Below are the code and all the weights of a small trained network. Each question names an input and a class and asks about switching units off, where a switched-off unit gives its printed mean instead of its output.

import numpy as np


def w(rows, s, z=0):
    codes = np.array(rows[::2]) - 128.0
    scale = np.full(codes.shape[1], s)
    scale[-1] = z or s
    return codes * scale


def f(y):
    return np.maximum(y, 0)


def log_softmax(a):
    a = a - a.max(-1, keepdims=True)
    return a - np.log(np.exp(a).sum(-1, keepdims=True))


def net(x, mask):
    res = np.array(x, float).reshape(1, 4) / 4 @ E
    y = f(res @ A[0][:, :-1].T + A[0][:, -1])
    res = res + np.where(mask, y, B[0][:, -1]) @ B[0][:, :-1]
    return log_softmax(res[-1] @ U[:, :-1].T + U[:, -1])


A, B = {}, {}
E = w([
[18,163,209,100,47,232,123,241],'x0',
[189,89,149,44,166,221,102,117],'x1',
[100,140,57,79,150,136,250,127],'x2',
[157,156,70,149,170,170,43,233],'x3',
],0.011)
A[0] = w([
[84,153,62,92,140,158,240,158,24],'N1',
[129,156,77,165,169,163,57,223,3],'N2',
[58,142,189,101,81,183,146,187,62],'N3',
[134,135,228,184,99,123,55,114,43],'N4',
[92,126,254,127,103,130,148,54,146],'N5',
[31,181,96,202,81,76,144,165,57],'N6',
[140,133,155,25,147,223,112,113,53],'N7',
],0.014,0.0043)
B[0] = w([
[103,145,89,111,113,145,7,192,203],'N1',
[93,155,90,94,62,80,205,122,207],'N2',
[136,173,78,145,203,92,128,47,252],'N3',
[117,124,104,103,156,170,25,187,208],'N4',
[121,160,64,103,79,90,193,179,231],'N5',
[219,32,211,130,109,126,155,147,238],'N6',
[197,46,208,169,95,89,150,174,203],'N7',
],0.014,0.021)
U = w([
[111,146,98,99,103,142,2,172,157],'0',
[98,161,64,77,28,121,219,130,106],'1',
[196,91,193,178,134,119,142,139,131],'2',
[203,169,40,181,205,64,92,13,133],'3',
[136,162,119,130,127,125,135,135,254],'4',
[75,148,174,141,98,192,187,85,79],'5',
[63,165,184,155,158,168,116,80,81],'6',
],0.011,0.008)

Each question gives the input, the list of numbers given to net, and the class t.
The units are the neurons (one row each of A and B). Each row of codes is followed by its name. A weight is (code - 128) times the scale printed after its matrix; where a second scale follows, it is the last column's (A, B and U).
mask holds one flag per neuron, in row order. A switched-off neuron (its flag False) gives its mean, the last column of its row in B, instead of its output. The means were averaged over made-up inputs and are rounded, as every weight is.
A unit's drop is (log p(t) with every unit on - log p(t) with that unit switched off) / (log p(t) with every unit on - log p(t) with every unit switched off).
most important unit: the unit with the biggest drop
k most important neurons: the k neurons with the biggest drops, biggest first
drop of u: that unit's drop, to one decimal
input [1,-2,-3,7], class 1: most important unit -> N2
input [-1,5,2,0], class 2: 2 most important neurons -> [N3, N7]
input [-6,8,8,-5], class 0: 2 most important neurons -> [N1, N6]
input [7,3,5,5], class 3: 3 most important neurons -> [N3, N5, N4]
input [-5,3,-7,-3], class 0: 2 most important neurons -> [N3, N4]
input [6,-4,-1,-5], class 3: 2 most important neurons -> [N3, N2]
input [-2,0,6,6], class 0: 3 most important neurons -> [N1, N5, N3]
input [6,5,-2,6], class 1: 2 most important neurons -> [N2, N6]
input [7,4,-6,-8], class 1: 2 most important neurons -> [N5, N1]
input [-4,-7,-5,-7], class 1: 4 most important neurons -> [N5, N7, N3, N1]
input [-4,-5,-2,1], class 2: 2 most important neurons -> [N3, N1]
input [2,8,-7,7], class 2: drop of N5 -> 1.2
input [1,-1,-3,6], class 1: drop of N2 -> 1.3
input [5,3,8,5], class 0: drop of N1 -> 4.9
input [-1,0,-6,-8], class 1: most important unit -> N5
